Below is a small trained network, with its code and all its weights. Each question gives an input and a class and asks what happens when units are switched off, that is, made to give their printed mean instead of their output.

import numpy as np


def w(rows, s, z=0):
    codes = np.array(rows[::2]) - 128.0
    scale = np.full(codes.shape[1], s)
    scale[-1] = z or s
    return codes * scale


def norm(h):
    return h / np.sqrt((h * h).mean(-1, keepdims=True) + 1e-5)


def f(y):
    return y / 2 * (1 + np.tanh(0.7978845608 * (y + 0.044715 * y**3)))


def log_softmax(a):
    a = a - a.max(-1, keepdims=True)
    return a - np.log(np.exp(a).sum(-1, keepdims=True))


def net(x, mask):
    res = np.array(x, float).reshape(1, 4) / 4 @ E
    u = 0
    for l in range(3):
        y = f(norm(res) @ A[l][:, :-1].T + A[l][:, -1])
        res = res + np.where(mask[u : u + 11], y, B[l][:, -1]) @ B[l][:, :-1]
        u += 11
    return log_softmax(norm(res)[-1] @ U[:, :-1].T + U[:, -1])


A, B = {}, {}
E = w([
[157,109,210,103],'x0',
[136,43,81,179],'x1',
[103,160,156,193],'x2',
[255,151,165,72],'x3',
],0.0072)
A[0] = w([
[137,199,211,45,75],'L0N0',
[133,214,78,77,4],'L0N1',
[159,65,106,120,124],'L0N2',
[70,204,187,120,154],'L0N3',
[127,126,48,88,88],'L0N4',
[76,56,149,152,131],'L0N5',
[152,255,224,100,88],'L0N6',
[71,90,215,131,86],'L0N7',
[98,149,37,35,9],'L0N8',
[45,104,90,124,77],'L0N9',
[58,103,49,133,76],'L0N10',
],0.0097,0.0036)
B[0] = w([
[135,155,254,91,221],'L0N0',
[76,138,123,114,149],'L0N1',
[197,122,64,160,172],'L0N2',
[193,108,81,66,208],'L0N3',
[89,95,92,42,160],'L0N4',
[98,66,183,139,191],'L0N5',
[153,154,142,101,255],'L0N6',
[179,83,235,156,161],'L0N7',
[128,140,91,86,156],'L0N8',
[100,150,130,182,192],'L0N9',
[72,112,117,148,214],'L0N10',
],0.0073,0.0047)
A[1] = w([
[158,29,107,85,10],'L1N0',
[147,253,71,89,4],'L1N1',
[194,105,180,90,213],'L1N2',
[124,124,35,159,102],'L1N3',
[147,184,229,173,134],'L1N4',
[160,233,130,167,204],'L1N5',
[65,88,179,191,103],'L1N6',
[109,224,134,80,213],'L1N7',
[111,46,87,94,134],'L1N8',
[122,111,89,93,75],'L1N9',
[156,225,108,163,71],'L1N10',
],0.011,0.0036)
B[1] = w([
[176,147,42,92,151],'L1N0',
[20,122,107,201,170],'L1N1',
[63,59,168,129,255],'L1N2',
[223,228,255,110,188],'L1N3',
[135,94,160,52,214],'L1N4',
[192,128,243,227,183],'L1N5',
[59,136,1,239,197],'L1N6',
[30,177,224,81,217],'L1N7',
[165,211,29,145,185],'L1N8',
[211,66,176,35,132],'L1N9',
[110,64,114,179,138],'L1N10',
],0.005,0.006)
A[2] = w([
[74,181,70,11,3],'L2N0',
[160,111,194,30,179],'L2N1',
[95,214,111,113,111],'L2N2',
[96,103,236,45,11],'L2N3',
[43,243,172,67,214],'L2N4',
[133,150,145,76,59],'L2N5',
[250,103,1,84,53],'L2N6',
[10,157,98,126,158],'L2N7',
[139,87,206,201,115],'L2N8',
[235,88,73,175,211],'L2N9',
[243,182,218,136,209],'L2N10',
],0.0095,0.0037)
B[2] = w([
[223,156,76,101,154],'L2N0',
[34,230,96,174,241],'L2N1',
[124,90,104,133,148],'L2N2',
[76,132,131,131,220],'L2N3',
[215,131,121,120,254],'L2N4',
[124,146,118,156,135],'L2N5',
[61,110,116,94,206],'L2N6',
[144,141,110,168,210],'L2N7',
[245,80,111,138,184],'L2N8',
[81,95,130,57,208],'L2N9',
[128,133,144,83,250],'L2N10',
],0.012,0.0063)
U = w([
[139,4,149,177,98],'0',
[188,232,3,87,74],'1',
[203,41,194,64,4],'2',
[57,96,11,249,157],'3',
[46,71,53,6,200],'4',
[193,171,167,211,48],'5',
[108,242,236,62,206],'6',
],0.016,0.0049)

Each question gives the input, the list of numbers given to net, and the class t.
The units are the neurons (one row each of A and B). Each row of codes is followed by its name. A weight is (code - 128) times the scale printed after its matrix; where a second scale follows, it is the last column's (A, B and U).
mask holds one flag per neuron, layer by layer. A switched-off neuron (its flag False) gives its mean, the last column of its row in B, instead of its output. The means were averaged over made-up inputs and are rounded, as every weight is.
A unit's drop is (log p(t) with every unit on - log p(t) with that unit switched off) / (log p(t) with every unit on - log p(t) with every unit switched off).
The circuit of an input: a set's keep is (log p(t) with only the set's units on - log p(t) with every unit switched off) / (log p(t) with every unit on - log p(t) with every unit switched off). Starting from the 12 units with the biggest drops (on a tie, the unit counted first), units are removed one at a time, each time the one whose removal leaves the highest keep (on an exact tie, the one counted first), for as long as the keep stays at least 0.8.
units of the circuit, in order: the units of the circuit, biggest drop first
unit that matters most: the unit with the biggest drop
top k neurons: the k neurons with the biggest drops, biggest first
k most important neurons of layer l: the k neurons of layer l with the biggest drops, biggest first
drop when u is switched off: that unit's drop, to one decimal
input [-4,-8,1,-8], class 1: units of the circuit, in order	(L0N3 L2N4)
input [4,4,6,3], class 2: unit that matters most	L2N8
input [-4,-3,-8,-7], class 1: top 2 neurons	(L2N0 L0N8)
input [5,2,-4,-2], class 0: units of the circuit, in order	(L1N2 L2N10 L2N8)
input [-4,1,0,-1], class 3: top 4 neurons	(L0N3 L0N10 L0N9 L0N6)
input [-3,4,3,7], class 2: top 2 neurons	(L0N3 L1N5)
input [-5,-5,2,-2], class 1: 3 most important neurons of layer 0	(L0N3 L0N7 L0N0)
input [-6,4,4,2], class 4: units of the circuit, in order	(L2N9 L1N7)
input [-1,-2,-5,1], class 1: units of the circuit, in order	(L2N0 L0N7)
input [1,-2,-7,-6], class 1: top 2 neurons	(L0N8 L0N4)
input [2,-3,1,-4], class 3: 4 most important neurons of layer 0	(L0N3 L0N0 L0N7 L0N5)
input [7,5,7,-5], class 0: top 4 neurons	(L0N7 L2N1 L2N8 L0N5)
input [2,3,1,2], class 4: 2 most important neurons of layer 0	(L0N0 L0N9)
input [-2,-6,-6,-2], class 1: unit that matters most	L2N0
input [5,5,1,3], class 4: 2 most important neurons of layer 0	(L0N0 L0N9)
input [-2,-7,-6,-3], class 1: top 3 neurons	(L2N0 L2N4 L0N8)
input [3,-4,5,-8], class 3: top 2 neurons	(L1N6 L0N0)
input [5,-3,-1,-6], class 0: drop when L0N7 is switched off	0.5
input [-4,1,7,4], class 2: drop when L2N1 is switched off	0.2
input [-2,2,-2,-4], class 3: drop when L1N1 is switched off	0.0
